Below is a small trained network, with its code and all its weights. Each question gives an input and a class and asks what happens when units are switched off, that is, made to give their printed mean instead of their output.

import numpy as np


def w(rows, s, z=0):
    codes = np.array(rows[::2]) - 128.0
    scale = np.full(codes.shape[1], s)
    scale[-1] = z or s
    return codes * scale


def norm(h):
    return h / np.sqrt((h * h).mean(-1, keepdims=True) + 1e-5)


def f(y):
    return y / 2 * (1 + np.tanh(0.7978845608 * (y + 0.044715 * y**3)))


def log_softmax(a):
    a = a - a.max(-1, keepdims=True)
    return a - np.log(np.exp(a).sum(-1, keepdims=True))


def net(x, mask):
    res = np.array(x, float).reshape(1, 5) / 4 @ E
    u = 0
    for l in range(4):
        y = f(norm(res) @ A[l][:, :-1].T + A[l][:, -1])
        res = res + np.where(mask[u : u + 8], y, B[l][:, -1]) @ B[l][:, :-1]
        u += 8
    return log_softmax(norm(res)[-1] @ U[:, :-1].T + U[:, -1])


A, B = {}, {}
E = w([
[62,162,150,73,254],'x0',
[169,152,76,77,129],'x1',
[129,130,128,128,128],'x2',
[129,128,128,128,127],'x3',
[180,202,170,176,164],'x4',
],0.0033)
A[0] = w([
[125,132,127,128,125,124],'L0N0',
[127,129,127,127,121,109],'L0N1',
[124,134,125,125,117,95],'L0N2',
[37,108,127,49,157,63],'L0N3',
[206,189,151,203,62,43],'L0N4',
[193,167,96,99,105,7],'L0N5',
[137,2,71,136,26,125],'L0N6',
[162,142,75,87,114,93],'L0N7',
],0.0047,0.0019)
B[0] = w([
[131,127,129,128,129,127],'L0N0',
[139,127,133,129,134,123],'L0N1',
[147,124,136,127,129,120],'L0N2',
[110,55,86,169,97,180],'L0N3',
[120,30,83,165,202,187],'L0N4',
[114,159,78,130,178,120],'L0N5',
[100,253,193,138,111,253],'L0N6',
[139,144,85,87,144,135],'L0N7',
],0.0043,0.0033)
A[1] = w([
[173,126,127,172,100,30],'L1N0',
[110,154,133,114,151,8],'L1N1',
[127,237,194,130,254,110],'L1N2',
[120,140,123,130,131,90],'L1N3',
[119,100,142,139,136,157],'L1N4',
[121,147,123,127,134,67],'L1N5',
[118,141,122,132,132,87],'L1N6',
[149,126,116,143,52,121],'L1N7',
],0.0031,0.0016)
B[1] = w([
[136,116,131,101,153,86],'L1N0',
[162,110,124,134,93,66],'L1N1',
[110,148,129,130,2,244],'L1N2',
[138,123,131,126,124,107],'L1N3',
[115,129,125,141,129,155],'L1N4',
[144,119,132,125,117,93],'L1N5',
[140,123,131,127,124,106],'L1N6',
[124,157,149,102,185,149],'L1N7',
],0.0055,0.0011)
A[2] = w([
[105,168,79,49,98,118],'L2N0',
[123,133,131,130,150,129],'L2N1',
[115,164,168,133,208,115],'L2N2',
[115,130,120,75,150,77],'L2N3',
[126,142,139,129,151,117],'L2N4',
[126,135,130,132,140,121],'L2N5',
[202,186,178,156,90,11],'L2N6',
[254,113,56,106,167,1],'L2N7',
],0.006,0.0038)
B[2] = w([
[215,126,157,127,149,255],'L2N0',
[139,119,122,136,111,129],'L2N1',
[154,115,115,132,44,146],'L2N2',
[165,92,151,143,121,102],'L2N3',
[135,109,118,124,88,120],'L2N4',
[131,122,125,126,117,123],'L2N5',
[63,77,101,63,165,170],'L2N6',
[1,163,63,161,134,152],'L2N7',
],0.0054,0.0016)
A[3] = w([
[155,91,63,41,214,36],'L3N0',
[132,154,192,130,178,134],'L3N1',
[192,66,52,96,214,69],'L3N2',
[140,2,152,199,162,107],'L3N3',
[39,23,143,140,139,2],'L3N4',
[181,111,112,124,59,15],'L3N5',
[211,206,82,58,92,43],'L3N6',
[139,123,136,73,174,159],'L3N7',
],0.0051,0.0022)
B[3] = w([
[140,63,145,168,29,185],'L3N0',
[120,106,103,117,66,166],'L3N1',
[80,133,122,181,1,193],'L3N2',
[181,81,166,71,205,230],'L3N3',
[102,187,77,44,181,197],'L3N4',
[78,182,158,92,196,70],'L3N5',
[185,121,153,60,195,253],'L3N6',
[156,99,99,129,93,157],'L3N7',
],0.0053,0.0014)
U = w([
[47,189,206,162,50,178],'0',
[233,193,132,34,148,248],'1',
[37,81,100,34,226,48],'2',
[149,43,78,108,16,81],'3',
[193,41,186,187,229,23],'4',
[122,169,7,201,164,125],'5',
],0.014,0.0016)

Each question gives the input, the list of numbers given to net, and the class t.
The units are the neurons (one row each of A and B). Each row of codes is followed by its name. A weight is (code - 128) times the scale printed after its matrix; where a second scale follows, it is the last column's (A, B and U).
mask holds one flag per neuron, layer by layer. A switched-off neuron (its flag False) gives its mean, the last column of its row in B, instead of its output. The means were averaged over made-up inputs and are rounded, as every weight is.
A unit's drop is (log p(t) with every unit on - log p(t) with that unit switched off) / (log p(t) with every unit on - log p(t) with every unit switched off).
The circuit of an input: a set's keep is (log p(t) with only the set's units on - log p(t) with every unit switched off) / (log p(t) with every unit on - log p(t) with every unit switched off). Starting from the 12 units with the biggest drops (on a tie, the unit counted first), units are removed one at a time, each time the one whose removal leaves the highest keep (on an exact tie, the one counted first), for as long as the keep stays at least 0.8.
units of the circuit, in order: the units of the circuit, biggest drop first
k most important neurons: the k neurons with the biggest drops, biggest first
top k neurons in layer l: the k neurons of layer l with the biggest drops, biggest first
drop when u is switched off: that unit's drop, to one decimal
input [-8,0,8,-3,6], class 4: units of the circuit, in order	[L0N4 L3N3]
input [-1,8,-7,7,7], class 5: units of the circuit, in order	[L0N6 L2N7]
input [-6,7,0,-4,0], class 1: 2 most important neurons	[L0N6 L3N6]
input [-6,6,2,4,5], class 5: units of the circuit, in order	[L2N7 L0N4]
input [-1,3,5,7,2], class 5: units of the circuit, in order	[L2N7 L0N6]
input [2,-7,4,2,0], class 2: units of the circuit, in order	[L0N6 L3N4]
input [-1,-6,-1,-3,-5], class 0: units of the circuit, in order	[L0N6]
input [-6,0,1,3,0], class 0: top 2 neurons in layer 2	[L2N0 L2N7]
input [-3,-1,5,6,2], class 4: 2 most important neurons	[L0N4 L3N3]
input [5,1,-1,-7,1], class 1: units of the circuit, in order	[L2N0 L0N6 L0N4 L1N2]
input [-5,-5,-2,1,1], class 4: 4 most important neurons	[L0N4 L1N2 L3N3 L3N2]
input [-1,-7,7,7,8], class 4: 3 most important neurons	[L0N6 L0N4 L3N3]
input [-8,-3,6,-2,1], class 4: units of the circuit, in order	[L0N4 L1N2 L3N3]
input [-2,-1,-6,-6,1], class 4: units of the circuit, in order	[L0N4]
input [7,-8,2,-7,2], class 0: top 2 neurons in layer 2	[L2N6 L2N2]
input [-5,1,8,8,0], class 1: 2 most important neurons	[L0N6 L0N3]
input [1,-2,-3,5,8], class 0: 3 most important neurons	[L1N2 L0N3 L2N0]
input [-1,-4,3,6,1], class 4: 2 most important neurons	[L0N6 L2N6]
input [8,5,8,6,0], class 3: 2 most important neurons	[L0N6 L0N3]
input [-7,6,6,-8,2], class 5: 2 most important neurons	[L0N4 L2N7]
input [0,-4,-6,-4,-6], class 0: 2 most important neurons	[L0N6 L0N4]
input [-8,-1,-7,-7,2], class 4: most important neuron	[L0N4]
input [8,4,-8,3,-7], class 3: 2 most important neurons	[L3N0 L3N2]
input [-1,1,-8,-5,6], class 5: 3 most important neurons	[L0N4 L2N7 L0N6]
input [-1,-6,-4,6,1], class 4: 2 most important neurons	[L0N6 L3N3]
input [8,2,5,7,0], class 3: 2 most important neurons	[L0N6 L0N3]
input [-8,1,-8,-4,-4], class 1: top 3 neurons in layer 3	[L3N6 L3N2 L3N0]
input [5,-5,-3,-6,8], class 0: drop when L1N0 is switched off	0.0
input [7,1,0,-3,-1], class 3: drop when L0N6 is switched off	0.6
